Here is a tiny trained network, its code and every weight. The questions are about switching its units off for an input and a target symbol, where a switched-off unit gives its printed mean instead of its output.

import numpy as np


def w(rows, s, z=0):
    codes = np.array(rows[::2]) - 128.0
    scale = np.full(codes.shape[1], s)
    scale[-1] = z or s
    return codes * scale


def norm(h):
    return h / np.sqrt((h * h).mean(-1, keepdims=True) + 1e-5)


def f(y):
    return y / 2 * (1 + np.tanh(0.7978845608 * (y + 0.044715 * y**3)))


def softmax(a):
    e = np.exp(a - a.max(-1, keepdims=True))
    return e / e.sum(-1, keepdims=True)


def log_softmax(a):
    a = a - a.max(-1, keepdims=True)
    return a - np.log(np.exp(a).sum(-1, keepdims=True))


def net(x, mask):
    ids = ['γδεστφω'.index(c) for c in x.split()]
    T = len(ids)
    res = E[ids] + P[:T]
    q, k, v = (norm(res) @ M[0].T for M in (Q, K, V))
    z = softmax(np.where(np.tri(T) > 0, q @ k.T / 4**0.5, -1e9)) @ v
    res = res + np.where(mask[0], z, O[0][:, -1]) @ O[0][:, :-1]
    y = f(norm(res) @ A[0][:, :-1].T + A[0][:, -1])
    res = res + np.where(mask[1:9], y, B[0][:, -1]) @ B[0][:, :-1]
    return log_softmax(norm(res)[-1] @ U[:, :-1].T + U[:, -1])


Q, K, V, O, A, B = {}, {}, {}, {}, {}, {}
E = w([
[147,105,163,121,74,34,130],'γ',
[45,74,156,115,103,117,145],'δ',
[85,113,132,144,146,129,79],'ε',
[181,120,101,182,127,110,90],'σ',
[116,147,31,115,124,149,114],'τ',
[101,161,112,161,169,82,158],'φ',
[32,166,155,222,109,251,136],'ω',
],0.019)
P = w([
[69,125,167,105,69,85,101],'0',
[106,115,105,134,87,81,107],'1',
[116,174,183,99,87,118,91],'2',
[32,76,40,164,114,131,160],'3',
[157,93,129,129,126,94,133],'4',
[151,188,175,98,118,125,95],'5',
[100,99,2,176,127,144,147],'6',
[185,96,100,129,158,105,118],'7',
[180,192,167,83,150,147,96],'8',
[117,89,14,157,160,210,171],'9',
[192,91,95,109,184,141,137],'10',
[146,185,175,92,119,124,102],'11',
],0.0084)
Q[0] = w([
[171,60,156,56,138,168,90],'h0',
[111,102,168,135,169,120,154],'h0',
[112,246,241,89,67,222,163],'h0',
[152,254,242,56,107,183,118],'h0',
],0.009)
K[0] = w([
[118,53,87,144,95,144,109],'h0',
[84,82,118,132,153,162,128],'h0',
[69,111,167,143,39,99,131],'h0',
[76,90,192,118,10,120,101],'h0',
],0.014)
V[0] = w([
[177,146,195,63,79,134,141],'h0',
[209,23,255,133,202,108,125],'h0',
[36,185,193,54,224,21,168],'h0',
[168,26,132,23,114,187,106],'h0',
],0.0047)
O[0] = w([
[97,95,86,124,66,2,62,31],'h0',
[198,88,229,199,157,141,71,2],'h0',
[106,218,152,106,180,107,196,41],'h0',
[132,211,97,86,21,99,104,33],'h0',
],0.0072,0.0036)
A[0] = w([
[87,160,108,106,132,171,52,118],'n0',
[228,15,116,18,88,29,246,2],'n1',
[147,80,173,180,146,144,75,181],'n2',
[103,71,86,146,199,188,177,104],'n3',
[74,39,81,3,86,146,126,245],'n4',
[57,157,134,110,152,165,92,143],'n5',
[108,92,141,120,227,89,244,205],'n6',
[161,8,98,151,87,120,53,161],'n7',
],0.0062,0.0024)
B[0] = w([
[100,127,50,74,127,110,119,162],'n0',
[76,121,28,181,143,190,108,166],'n1',
[127,73,156,158,158,121,141,193],'n2',
[88,199,61,180,103,98,128,201],'n3',
[255,151,125,142,124,175,164,231],'n4',
[155,76,119,101,128,186,89,168],'n5',
[116,189,145,139,223,122,127,181],'n6',
[173,104,192,134,139,218,205,253],'n7',
],0.0082,0.005)
U = w([
[147,136,135,165,76,40,91,251],'γ',
[129,136,210,37,99,168,214,96],'δ',
[82,38,115,52,204,142,52,107],'ε',
[220,41,183,173,175,201,161,92],'σ',
[202,162,35,57,83,170,162,165],'τ',
[138,201,126,172,254,93,167,88],'φ',
[58,169,125,233,79,224,139,70],'ω',
],0.0062,0.0017)

Each question gives the input, a string of symbols that net reads in full, and the target symbol t.
The units are the heads (4 rows each of Q, K, V and O) and the neurons (one row each of A and B). Each row of codes is followed by its name. A weight is (code - 128) times the scale printed after its matrix; where a second scale follows, it is the last column's (O, A, B and U).
mask holds one flag per unit, heads first, then neurons. A switched-off unit (its flag False) gives its mean, the last column of its rows in O or B, instead of its output. The means were averaged over made-up inputs and are rounded, as every weight is.
A unit's drop is (log p(t) with every unit on - log p(t) with that unit switched off) / (log p(t) with every unit on - log p(t) with every unit switched off).
The circuit of an input: a set's keep is (log p(t) with only the set's units on - log p(t) with every unit switched off) / (log p(t) with every unit on - log p(t) with every unit switched off). Starting from all 9 units, units are removed one at a time, each time the one whose removal leaves the highest keep (on an exact tie, the one counted first), for as long as the keep stays at least 0.8.
circuit, biggest first: the units of the circuit, biggest drop first
k most important neurons: the k neurons with the biggest drops, biggest first
drop when u is switched off: that unit's drop, to one decimal
input ω ε ε φ φ γ σ, target φ: most important neuron	n6
input γ σ γ δ, target σ: circuit, biggest first	h0, n4
input δ γ ε, target ε: 2 most important neurons	n5, n3
input σ γ σ σ ω τ δ γ, target τ: 3 most important neurons	n1, n4, n2
input γ ε σ σ τ σ σ ω σ φ δ, target φ: 3 most important neurons	n6, n3, n7
input δ σ ε φ σ σ σ δ σ τ δ, target τ: 3 most important neurons	n4, n3, n2
input σ φ δ ε φ σ σ γ γ δ, target φ: circuit, biggest first	h0, n6, n3
input ω ω σ σ ε γ σ γ σ τ ε, target τ: circuit, biggest first	h0, n0, n4
input φ σ ω σ ε ω σ τ τ σ ε ε, target ε: 3 most important neurons	n7, n0, n4
input ε σ ω σ γ σ γ, target σ: 2 most important neurons	n7, n3
input φ γ τ φ φ ω τ σ ω γ, target ω: drop when n1 is switched off	1.0
input σ φ σ ε, target φ: drop when h0 is switched off	1.0
input γ σ σ τ τ φ ε, target φ: drop when n6 is switched off	0.3
input φ σ τ ε, target τ: most important neuron	n4
